Below is a small trained network, with its code and all its weights. Each question gives an input and a class and asks what happens when units are switched off, that is, made to give their printed mean instead of their output.

import numpy as np


def w(rows, s, z=0):
    codes = np.array(rows[::2]) - 128.0
    scale = np.full(codes.shape[1], s)
    scale[-1] = z or s
    return codes * scale


def f(y):
    return y / 2 * (1 + np.tanh(0.7978845608 * (y + 0.044715 * y**3)))


def log_softmax(a):
    a = a - a.max(-1, keepdims=True)
    return a - np.log(np.exp(a).sum(-1, keepdims=True))


def net(x, mask):
    res = np.array(x, float).reshape(1, 7) / 4 @ E
    y = f(res @ A[0][:, :-1].T + A[0][:, -1])
    res = res + np.where(mask, y, B[0][:, -1]) @ B[0][:, :-1]
    return log_softmax(res[-1] @ U[:, :-1].T + U[:, -1])


A, B = {}, {}
E = w([
[49,81,244,168,156,152,111,63,174,81,211],'x0',
[129,2,66,40,133,67,161,213,79,118,151],'x1',
[161,152,77,106,134,234,158,92,209,146,145],'x2',
[100,106,71,99,103,100,149,184,95,45,78],'x3',
[116,158,137,145,88,82,227,88,87,156,93],'x4',
[148,51,48,207,85,241,113,71,91,79,155],'x5',
[113,202,114,153,79,73,42,228,100,127,144],'x6',
],0.0092)
A[0] = w([
[136,224,104,223,90,122,108,92,93,147,128,234],'N0',
[155,124,89,88,155,68,126,174,119,142,91,132],'N1',
[134,114,119,66,222,154,99,154,188,99,119,178],'N2',
[170,110,111,146,131,227,94,106,132,96,109,253],'N3',
[124,58,134,101,132,111,178,124,111,85,117,196],'N4',
[179,96,61,115,105,100,96,201,66,170,115,141],'N5',
[88,133,80,145,46,131,191,132,93,77,132,112],'N6',
[135,119,172,72,142,10,206,132,88,149,71,189],'N7',
],0.012,0.0038)
B[0] = w([
[101,122,245,88,106,91,2,106,47,253,110,219],'N0',
[188,100,142,48,175,146,141,181,17,55,110,204],'N1',
[120,149,152,162,4,137,57,135,126,177,163,186],'N2',
[25,107,131,213,89,87,146,50,156,175,147,221],'N3',
[83,173,73,117,141,55,159,89,90,118,140,187],'N4',
[173,106,83,20,125,102,245,156,202,26,203,218],'N5',
[178,157,190,108,119,161,69,188,149,170,180,180],'N6',
[72,115,128,167,138,88,106,17,43,230,46,250],'N7',
],0.0087,0.018)
U = w([
[58,182,170,173,90,131,89,75,147,254,181,229],'0',
[183,140,162,62,102,95,107,172,111,196,90,108],'1',
[120,103,99,130,61,140,150,133,208,138,141,4],'2',
[50,72,68,130,146,75,227,55,114,150,98,139],'3',
[182,138,96,76,111,127,162,191,155,104,205,75],'4',
[134,121,108,151,193,151,159,141,180,129,85,27],'5',
],0.0091,0.0034)

Each question gives the input, the list of numbers given to net, and the class t.
The units are the neurons (one row each of A and B). Each row of codes is followed by its name. A weight is (code - 128) times the scale printed after its matrix; where a second scale follows, it is the last column's (A, B and U).
mask holds one flag per neuron, in row order. A switched-off neuron (its flag False) gives its mean, the last column of its row in B, instead of its output. The means were averaged over made-up inputs and are rounded, as every weight is.
A unit's drop is (log p(t) with every unit on - log p(t) with that unit switched off) / (log p(t) with every unit on - log p(t) with every unit switched off).
The circuit of an input: a set's keep is (log p(t) with only the set's units on - log p(t) with every unit switched off) / (log p(t) with every unit on - log p(t) with every unit switched off). Starting from all 8 units, units are removed one at a time, each time the one whose removal leaves the highest keep (on an exact tie, the one counted first), for as long as the keep stays at least 0.8.
units of the circuit, in order: the units of the circuit, biggest drop first
unit that matters most: the unit with the biggest drop
k most important neurons: the k neurons with the biggest drops, biggest first
drop when u is switched off: that unit's drop, to one decimal
input [2,7,-3,-1,0,2,3], class 4: units of the circuit, in order : N3, N5
input [-2,7,8,-4,6,0,0], class 4: units of the circuit, in order : N3, N0
input [0,5,-6,-4,-7,-4,7], class 4: unit that matters most : N5
input [-3,7,3,5,3,5,-3], class 4: units of the circuit, in order : N6, N5
input [-5,8,-7,1,2,7,-4], class 4: 4 most important neurons : N5, N6, N3, N1
input [8,-5,-1,7,7,-7,-4], class 3: 2 most important neurons : N0, N2
input [-7,-1,-3,-3,-8,7,1], class 2: units of the circuit, in order : N5, N7, N3
input [4,8,-4,3,-6,-7,2], class 3: 4 most important neurons : N7, N0, N4, N6
input [-4,-3,-7,0,7,-8,1], class 3: 3 most important neurons : N7, N1, N6
input [1,2,-2,3,8,5,2], class 1: 3 most important neurons : N6, N3, N2
input [3,8,4,3,-6,1,-5], class 0: 4 most important neurons : N2, N5, N1, N3
input [-3,-1,3,2,6,6,6], class 1: 2 most important neurons : N7, N5
input [-8,8,8,7,5,6,-6], class 4: 2 most important neurons : N6, N5
input [-7,5,2,1,7,-8,6], class 3: unit that matters most : N7
input [-2,6,3,3,7,-8,6], class 3: 2 most important neurons : N7, N0
input [2,0,2,3,2,8,-3], class 0: 2 most important neurons : N6, N5
input [1,-2,-8,6,6,-1,6], class 1: 3 most important neurons : N3, N1, N5
input [-4,2,1,-6,7,-8,2], class 3: 3 most important neurons : N7, N6, N2
input [-1,-4,5,6,1,-3,7], class 1: 2 most important neurons : N3, N7
input [-3,8,-4,4,-7,-2,7], class 4: most important neuron : N5
input [-1,5,-1,0,8,-7,5], class 3: drop when N7 is switched off : 2.2
input [3,2,-1,5,-3,-1,4], class 4: drop when N0 is switched off : 0.2
input [-5,7,-4,-5,2,6,1], class 4: drop when N7 is switched off : 0.0
input [-6,0,-6,-1,-1,-2,-5], class 3: drop when N7 is switched off : 0.1
